Each row has two labels, one from each of two sets.
[  3.5 -10.2   1.9  -6.0   2.8   6.6   4.6  -1.2 -18.8  -4.5   7.7   2.0
  -2.8  -6.9  -0.2   1.9  -5.3   6.1  -1.4  -4.6  12.0  14.3 -27.4  14.2
  -3.4  -8.1   5.4  -1.2   5.6  -2.4 -25.3   1.5  -5.5  -3.1 -12.2  37.9
 -15.5]
<60> z592
[  6.9   2.6   0.3  -2.8   9.8 -17.1   6.3 -10.4  10.2  -0.6  16.3  -4.3
   5.4 -24.6  -4.8  -7.9  -2.2  29.8   3.7  -0.5   1.1 -63.7  13.4  -0.6
  -6.5 -12.8   0.4  -1.3  -1.6 -21.9  -1.1   5.6   2.0   0.9  -2.5  45.5
 -11.4]
<62> Z162
[  0.5 -14.9   7.4   8.9  29.0   1.4 -47.9 -11.6 -13.8  -1.8  -1.0   2.2
   3.6 -11.9   1.2 -19.0   1.8   3.2  -9.0 -13.0  10.2 -70.8  -9.3  34.1
  -4.2 -14.5   4.4  -2.9  30.5 -13.6 -16.4  13.4  -2.9  18.1 -11.8   7.1
 -13.5]
<62> z308
[ -3.0  -9.5  -6.0   2.1  41.5 -13.7 -69.9  -3.1   1.1  -6.4 -12.3  -1.5
  -2.0 -11.9  -1.2 -10.5   6.0  -1.4  11.7  -0.6   1.9 -26.7  -4.1  -1.3
  -1.7  -0.6   7.8  -1.1  21.8 -19.4 -18.3   4.8   0.0 -10.6  -6.9 -18.2
   4.2]
<62> z308
[ -3.5  -1.7  -2.4  -7.1  11.3  18.8  -2.4 -13.0  -8.8   6.9  -3.5   9.9
   6.7 -23.4   8.9 -14.4 -10.4  14.5  -9.7  -1.1  -2.6  27.5  39.0  -1.4
   1.3  41.4   3.6 -10.7  -6.8  24.2 -11.7   2.4  -3.9  -5.5  -5.9   0.6
  -6.7]
<62> z592
[  4.2  -7.5  -4.3  -2.9   3.4 -20.5 -21.1  -6.7  -1.8   5.3  -1.7   5.3
  10.7   6.5  -3.1 -16.6  10.6   2.6  -4.3   4.9  -3.1   1.7   6.1  -6.1
 -14.0   2.0  15.2  -5.8  17.4  21.2  -0.6   1.0   2.4  -0.7  -2.2  34.2
  -7.6]
<51> z308
[ -7.2 -11.1   5.0   3.3 -13.3   8.3  -9.9  -5.5  -0.6   7.4  -1.3  -4.7
  -9.2   5.5  10.9  26.7   5.0  -7.3   4.5 -17.9  14.0  -3.8 -15.2  10.5
 -22.2 -12.0  -4.0   5.2   1.8   8.8  -7.1  16.7  -2.0  -8.9   0.0  18.4
   2.6]
<50> Z162
[ -1.7  -4.2   6.2 -11.0 -34.9   2.6  25.9   2.6   3.7   8.0   0.4  -2.1
   2.0  -1.6  -2.7  -1.9  -4.8   7.4   0.8  -3.0 -11.1  -5.6  15.2   7.3
 -12.7   9.7 -32.2   7.4  -4.4  -2.4   0.9  -0.1  -8.4 -14.2  -3.3  81.8
  -5.4]
<62> z592
[ -4.9  11.6 -11.3   1.9  -1.5 -15.5 -13.7  -4.5 -13.2  13.4  -0.2   7.4
   1.6   0.4  -1.6 -13.2   8.2  -2.8  -7.3  15.2   5.9   5.7 -26.5   2.4
  18.6  -5.5  12.9  -7.3  12.9   3.8   2.3   2.5  -1.1  18.0  14.4 -66.5
  20.6]
<62> z937
[ -6.0  -0.3  -5.7  -3.6   5.0 -21.8 -24.3  -7.5  -9.0   3.4 -11.0   6.6
  -0.9  -3.9   0.9 -38.1  -0.3  10.7  -6.1  -2.7  13.0  -9.9  -2.2   6.8
   8.6  10.1  -5.6   2.6   0.9  -5.8   5.5   6.0   4.6  15.0  -3.8  21.3
 -12.4]
<62> z937
[ -6.9  -5.7 -37.6  -8.2  57.6  11.7 -27.9  -4.9 -12.5   1.4   4.8   4.8
   6.6  -1.3   9.7   5.3  -3.0   5.8  -8.2  18.1  14.2 -20.9 -34.2  -2.7
  10.7 -33.9  -0.5 -13.3  19.6  -2.1  -9.2   0.4  -4.6  -7.9 -18.8  64.0
 -33.1]
<62> z308
